In the rows, 100 means zero.
Each row of numbers belongs to one of the nodes below and depends on some of the facts about them. Some rows are named. Which node is each other row?

There are 3 kinds of fact about the nodes: Θ, Σ, ω.
klepes: Σ zuzun; ω e
vosi: Σ staston; ω c
lifeve: Θ trumik stigrom klepes; Σ zupugu; ω e
pufis: Σ klodros; ω d
skover: Θ pega stigrom variran; Σ breto; ω b
treral: Θ ritru pufis kleskas mabrem vigrus breto; Σ stester; ω e
floger: Σ klupun; ω f
tosos: Σ bromor; ω f
zupugu: ω c
pleles: Σ nufis; ω g
kibal: Σ detrim; ω a
lokas: Σ brudrir; ω a
stodrelu: Σ staston; ω g
stuplim: Σ klupun; ω a
driger: Σ tunol; ω c
surok: Σ grebim; ω b
bibrezon: Θ ploklo klupun solugek lubiskul vigrus rekik viskos kesorus; Σ zupugu; ω a
zuzun: Θ meligrik sulebru dromu pluden briru; ω f
vesi: Σ breto; ω g
ponem: Σ zuzun; ω b
stuflipar: Σ brudrir; ω a
dresofa: Σ grudrur; ω e
tiflenu: ω f
nudrek: Θ fomus plaklenol klosker briso fopetul grafur dradur plona lizabri; Σ flipur; ω b
sotrim: Σ zupugu; ω c
briso: Σ grudrur; ω f
flekes: Σ zusto; ω b
klifel: Σ dreko; ω f
rador: Σ flinor; ω d
neklos: Θ brazon zoflon; Σ lifegel; ω a
stoflu: Σ zusto; ω b
skapan: Σ dreko; ω b
ploklo: Σ treflapum; ω a
lubiskul: ω b
dolo: Θ kibal pega rapla bratom grafur; Σ breto; ω b
deplin: Σ flinor; ω e
grudrur: Θ ponem stinus rinovor; ω c
treflapum: Σ mukezar; ω c
dradil: Σ stoflek; ω b
kladubrok: Σ tunol; ω f
muka: Σ staston; ω d
klupun: Σ zuzun; ω b
pugro: Σ klodros; ω f
dridropan: Θ draplus plotras; Σ klodros; ω a
baklo: Σ treflapum; ω c
tubom: Θ nolon flinor pagros lupo; Σ tarok; ω b
zuman: Θ sisus; Σ tosu; ω d
faklum: Σ staston; ω a
plofon: Σ dreko; ω a
lifegel: Σ pleden; ω c
draplus: Σ dasu; ω d
stester: ω g
mestik: Σ liska; ω e
pagros: Σ tarok; ω b
flinor: Σ voska; ω a
gradi: Σ lifegel; ω a
lizabri: Σ stester; ω f
plezer: Σ flinor; ω d
mobubra: Θ nolon ploklo platon dromu; ω f
tunol: Σ tiflenu; ω c
zatas: Σ grudrur; ω d
mukezar: ω e
detrim: Σ breto; ω b
flipur: ω e
dofofek: Σ mukezar; ω g
flarol: Σ pleden; ω a
zaflin: Σ pleden; ω f
vigrus: Σ grebim; ω d
dreko: Σ pleden; ω d
plaklenol: Σ stoflek; ω c
fopetul: Σ breflalan; ω g
platon: Σ mukezar; ω a
klodros: ω b
flogra: Σ rekik; ω a
bratom: Σ zusto; ω c
rapla: Σ detrim; ω f
klegrul: Σ brudrir; ω a
liska: Σ pleden; ω a
dugra: Σ mobubra; ω c
soruk: Θ kibal mukezar; Σ tarok; ω g
sulebru: Σ tarok; ω a
breflalan: ω a
kaplir: Σ pleden; ω b
skave: Σ stester; ω g
breto: ω e
zoflon: Σ liska; ω b
bufin: Σ tosu; ω a
planis: Σ zusto; ω a
bubo: Θ pufis bruba munem felu subralu zoflon; Σ mobubra; ω g
kleskas: Σ flinor; ω b
gretrek: Θ plaklenol badil stodrelu penastol subralu miskem lizabri; Σ rinovor; ω g
rinovor: Σ tiflenu; ω a
vuki: Σ skerabil; ω b
bruba: Σ flipur; ω d
nanuk: Σ dreko; ω a
meligrik: Σ dreko; ω e
fomus: Σ liska; ω f
kotol: Σ staston; ω b
pliplel: Σ brudrir; ω c
stesa: Θ draplus klupun dasu klatrom baklo; Σ treflapum; ω a
grumatrir: Θ dradil munem plebram kesorus; Σ tarok; ω g
stinus: Σ tunol; ω g
voska: ω a
pebam: Θ sisus klupun pugro lubiskul klegrul surok dradur; Σ klodros; ω a
plaluflos: Σ skerabil; ω e
grugru: Θ penastol; Σ zusto; ω a
ritru: Σ nufis; ω a
fluri: Θ klegrul bisas dradur; Σ breflalan; ω a
klosker: Σ lubiskul; ω a
maku: Σ stester; ω f
klake: Θ kotol staston telum plotras breto; Σ breto; ω d
fezostul: Σ grudrur; ω g
gredruk: Θ tosu brazon zaflin sotrim plebras; Σ flipur; ω a
lozu: Σ rinovor; ω a
plebram: Σ brudrir; ω a
plogre: Σ sisus; ω e
plufloklor: Θ brebin bruflik; Σ rekik; ω a
tosu: ω d
rimo: Θ pleles badil felu bromor stinus runas nanuk; Σ rinovor; ω b
bragan: Θ tarok plodrak rador griza; Σ grebim; ω a
felu: Σ liska; ω a
tubredes: Σ rinovor; ω e
staston: ω g
ravas: Σ tarok; ω e
ratrar: Θ brazon planis penastol; Σ klupun; ω b
lodrozol: Θ rekik stinus lupo; Σ tiflenu; ω f
plodretem: Θ lokas pugro badil zaflin bratom klegon; Σ nufis; ω c
penastol: Σ dasu; ω a
briru: Σ nufis; ω a
logril: Σ stester; ω g
rizir: Σ treflapum; ω a
brebin: Σ bromor; ω b
zusto: Σ tiflenu; ω a
telum: Σ breto; ω d
tarok: ω c
brudrir: Θ grebim dralusi detrim; Σ klodros; ω f
klotom: Θ fezostul brazon munem klepes viskos; Σ voska; ω a
trumik: Σ breflalan; ω d
bruflik: Σ mukezar; ω c
klatrom: Σ detrim; ω a
pibrem: Θ pufis dofofek draplus plaklenol brebin plebras; Σ breto; ω g
dostibon: Θ staston fomus platon stigrom zoflon; Σ detrim; ω a
klegon: Σ telum; ω g
lupo: Σ zusto; ω d
munem: Σ stoflek; ω g
stigrom: Σ tarok; ω b
badil: Σ breto; ω f
plotras: Σ sisus; ω f
griza: Σ sotrim; ω c
gogrik: Σ rinovor; ω c
solugek: Σ klodros; ω c
tiskon: Σ breflalan; ω f
rekik: ω g
plona: Σ liska; ω a
stotro: Σ tunol; ω g
nolon: Σ flinor; ω a
fetibo: Σ flipur; ω g
plebras: Σ brudrir; ω f
runas: Σ staston; ω b
plodrak: Σ pleden; ω a
pleden: Θ flinor; ω f
grafur: Σ staston; ω g
pluden: Σ sisus; ω a
plofil: Σ tosu; ω a
kozok: Θ dreko kleskas maku lizabri; Σ pleden; ω f
mabrem: Σ nufis; ω b
graren: Σ miskem; ω a
stoflek: Σ staston; ω g
bisas: Σ klupun; ω e
sedak: Σ zuzun; ω e
brisin: Θ dralusi stodrelu dradur tubredes; Σ nufis; ω c
dradur: Σ brudrir; ω b
stugar: Σ zusto; ω b
klepok: Θ tosos lokas stugar; Σ zupugu; ω a
skerabil: Θ pagros plofil penastol breflalan; Σ mukezar; ω e
sisus: Σ tiflenu; ω c
zovom: Σ detrim; ω d
pega: Σ dasu; ω c
nufis: ω b
kesorus: Σ grudrur; ω a
fimos: Σ breflalan; ω a
bresu: Θ floger stotro zoflon lozu kesorus; Σ stester; ω a
dromu: Σ sotrim; ω b
kliskis: Σ rekik; ω a
klala: Θ ploklo dradil plotras stuplim pliplel nanuk; Σ rekik; ω b
subralu: Σ tiskon; ω e
bromor: ω f
dralusi: Σ klupun; ω a
variran: Σ lubiskul; ω g
davor: Θ plezer rapla kliskis; Σ tarok; ω g
viskos: Σ voska; ω f
grebim: Σ grudrur; ω d
doflel: Σ mukezar; ω f
miskem: Σ voska; ω d
dasu: ω c
klebrur: Θ kibal grebim ravas nanuk; Σ stester; ω d
brazon: Σ stoflek; ω a
suto: Θ vigrus bruflik gogrik plebras fetibo breflalan flipur; Σ tiflenu; ω c

Some nodes and their rows:
119,96,114,89,88,95,105,100,120,91,104,99,112,93,102,91,107,96,94,100,109,119,94,90,108,112,102,117,118,69,107,84,104,93,126,109,120,104,103,118,83: plodrak
89,93,99,127,112,63,77,106,107,107,114,100,103,92,95,83,96,117,99,76,77,98,90,115,78,93,111,54,93,95,128,89,79,110,85,93,96,109,104,103,86: kladubrok
108,101,82,130,92,102,109,131,76,120,86,119,102,100,94,91,106,105,81,121,104,68,92,116,98,76,88,103,84,143,74,130,93,97,101,67,78,105,105,90,95: tunol
92,82,85,115,120,100,84,98,97,106,85,93,87,109,92,75,102,110,87,88,98,97,73,117,107,78,117,84,76,113,139,88,74,101,75,67,85,104,87,75,102: miskem
123,120,104,92,91,106,123,102,92,94,84,117,120,73,117,96,104,92,117,121,123,94,101,96,102,106,96,127,124,118,66,121,124,96,125,94,107,95,107,108,83: kaplir
100,115,84,93,125,88,83,98,123,82,106,93,99,82,91,87,86,123,121,74,69,104,86,117,98,99,131,64,88,105,125,81,80,113,80,105,86,110,110,108,112: plebras
99,129,97,106,105,100,111,91,77,106,82,110,96,86,119,94,102,97,121,113,109,76,96,108,90,99,99,99,94,140,86,123,110,96,92,81,97,101,97,92,96: griza
135,75,96,93,89,107,105,110,122,92,98,101,115,95,89,84,103,99,70,110,119,126,83,90,122,95,109,129,124,72,107,79,95,101,130,87,110,92,101,112,83: liska
119,100,112,89,91,90,100,99,122,91,109,104,107,91,99,96,106,95,94,102,112,121,96,91,100,113,104,117,116,71,104,86,106,101,126,107,123,103,105,120,86: felu
109,89,114,104,73,86,97,117,116,100,115,103,103,105,86,96,99,102,86,97,90,110,103,95,82,109,85,106,94,70,90,103,100,92,119,117,116,110,114,119,93: lozu
115,115,102,91,78,113,127,102,85,100,84,112,107,83,113,107,101,92,117,111,109,89,113,95,86,109,82,123,117,123,63,123,121,96,110,97,108,100,108,104,101: dromu
98,150,94,80,95,143,140,93,68,80,85,107,137,92,106,83,81,112,120,125,94,83,101,93,129,91,83,113,101,97,81,125,124,66,118,141,67,95,115,118,101: dradur
81,94,95,102,132,77,81,84,98,105,101,100,95,109,97,76,98,109,109,63,92,108,99,102,86,91,117,59,103,82,134,87,77,113,81,91,96,93,114,90,84: badil
111,116,105,110,66,98,123,119,80,109,95,116,118,86,103,101,99,97,109,114,102,80,111,100,83,106,73,116,109,116,53,135,115,90,120,102,100,108,113,110,89: flekes
96,120,104,102,118,70,92,94,124,111,101,86,82,110,116,105,79,129,105,88,91,85,91,131,107,92,142,62,89,125,116,73,81,107,82,84,98,106,98,84,112: draplus
103,67,111,114,127,97,56,116,139,70,146,113,94,96,81,120,122,85,106,111,131,132,107,86,118,121,119,128,75,62,66,138,119,134,125,149,104,90,88,109,122: neklos
77,100,91,106,123,105,91,90,81,105,110,98,109,86,107,120,107,87,100,101,103,92,120,93,94,103,95,82,111,117,114,103,106,112,80,109,87,84,83,99,102: davor
100,92,73,93,107,130,107,107,77,119,86,100,92,94,102,132,114,83,88,119,117,74,118,106,111,88,91,110,110,161,90,105,97,116,85,76,83,82,84,86,117: grudrur
127,110,71,77,84,145,134,114,87,82,72,115,109,87,86,90,96,101,105,119,98,92,93,96,99,93,85,140,100,128,69,126,110,90,112,93,81,97,117,112,114: klodros

Which node is each row?
No name comes twice in this set of rows, the named rows included.
94,71,112,106,106,105,70,110,127,77,138,101,89,107,83,125,106,89,104,104,114,127,114,89,106,120,104,123,77,68,71,129,116,116,112,148,106,92,94,105,130 -> klotom
101,97,98,119,106,57,89,109,126,111,116,91,96,94,104,106,79,127,91,78,77,96,101,127,81,94,122,52,107,111,120,73,74,116,86,87,97,106,105,101,102 -> plotras
87,90,95,109,147,74,73,92,112,101,121,87,115,86,104,106,100,108,100,90,102,105,102,110,133,94,136,59,120,92,138,69,84,121,91,110,81,89,87,95,91 -> kozok
94,75,111,94,99,106,78,111,120,82,133,97,98,114,80,126,107,89,114,101,108,123,114,96,130,117,105,120,89,68,71,113,108,116,114,147,100,102,97,100,119 -> gredruk
94,124,104,107,104,104,113,91,75,106,82,103,106,92,126,101,94,100,128,115,111,74,94,115,114,96,101,104,97,141,79,121,111,92,89,89,89,104,88,76,98 -> plaklenol
78,97,95,106,135,77,82,80,93,105,101,103,92,109,100,77,104,106,97,65,98,111,105,91,65,92,109,57,102,84,141,93,85,113,76,83,102,83,115,102,82 -> rapla
104,86,114,83,76,104,104,101,108,93,101,93,102,104,90,98,105,93,108,90,94,117,99,94,107,115,88,115,107,73,99,90,99,89,115,113,116,114,110,108,89 -> plofil
91,111,96,113,112,92,97,91,89,100,98,107,105,83,111,89,99,99,112,96,97,97,96,99,73,98,100,86,99,109,107,111,103,108,86,84,99,98,96,99,95 -> variran
110,152,82,81,113,117,113,98,87,93,79,113,95,78,104,95,105,102,126,115,93,72,95,111,83,102,104,96,90,150,85,113,109,101,91,90,90,106,110,109,109 -> pliplel
117,84,91,104,68,137,133,108,84,98,72,109,108,91,103,104,88,94,98,117,109,97,99,95,99,93,76,144,109,124,70,129,114,88,104,79,96,93,95,87,111 -> runas
80,101,107,100,121,106,70,96,113,94,133,97,72,123,87,123,119,80,71,116,106,113,110,72,98,111,93,103,65,70,110,94,114,103,102,129,114,95,82,117,121 -> lifeve
121,96,110,81,90,100,103,98,115,98,108,98,107,83,99,100,111,88,82,103,110,117,106,85,93,113,95,114,127,75,119,74,106,100,122,107,125,99,103,125,83 -> nanuk
115,88,85,114,85,137,120,109,84,91,82,122,105,86,98,97,101,91,81,123,119,100,102,79,74,94,74,142,94,116,71,149,126,97,107,83,96,78,99,103,114 -> stigrom
81,94,100,114,122,77,80,88,98,99,106,93,108,98,103,81,94,112,113,74,86,105,87,108,104,95,117,61,97,88,140,82,82,105,80,98,89,104,96,90,90 -> lizabri

The same nodes again, as new rows of numbers:
Named rows:
90,99,99,95,100,95,81,85,114,100,101,99,80: lizabri
107,116,103,101,104,102,95,91,102,91,103,104,99: bisas
97,88,104,88,101,101,95,94,106,93,102,98,84: klupun
94,93,95,112,100,123,103,109,96,105,90,106,104: stesa
101,109,117,92,99,64,99,88,105,95,108,102,80: baklo
87,95,94,93,109,100,81,92,111,112,102,104,65: badil
99,87,106,83,99,98,84,90,109,108,100,98,67: viskos
114,121,120,96,95,68,105,91,98,98,108,103,91: dugra
124,112,91,92,96,58,107,99,108,104,106,99,115: flekes
103,114,88,100,94,74,108,101,113,97,113,106,112: tubredes
88,106,106,114,94,114,96,108,90,101,92,95,107: plofon
115,103,108,102,109,85,93,95,83,96,93,98,113: klodros
101,100,103,106,100,94,97,106,108,109,102,104,86: rizir
96,73,89,101,101,158,101,103,102,86,94,89,109: staston
95,92,89,94,94,76,111,111,118,117,117,104,81: pluden
98,101,111,94,99,77,102,101,97,89,107,102,75: sotrim
124,124,113,94,107,72,108,94,100,87,108,98,103: rador
99,94,96,107,103,91,96,103,99,108,96,103,92: bufin
117,126,106,93,85,37,112,99,104,101,120,104,90: driger

Rows to name:
No name comes twice in this set of rows, the named rows included.
63,109,97,120,88,126,96,101,97,89,97,97,102 -> plona
116,98,90,107,87,86,116,107,106,117,104,103,137 -> rimo
116,102,98,82,97,40,123,108,108,116,123,102,114 -> lupo
96,102,103,91,113,75,102,85,80,83,96,99,118 -> pufis
105,130,114,105,94,96,106,88,103,87,111,101,110 -> plezer
90,111,113,105,93,119,107,102,78,67,91,88,123 -> dreko
121,91,103,92,103,103,107,105,93,117,95,101,124 -> tubom
86,90,94,110,108,104,102,101,82,107,91,105,110 -> dridropan
91,87,73,109,118,139,93,105,95,101,87,97,122 -> klegon
115,95,101,98,104,107,97,100,89,106,88,100,125 -> ratrar
114,109,89,103,94,60,106,102,115,105,113,100,119 -> stugar
104,103,123,94,95,111,100,101,91,91,96,94,103 -> meligrik

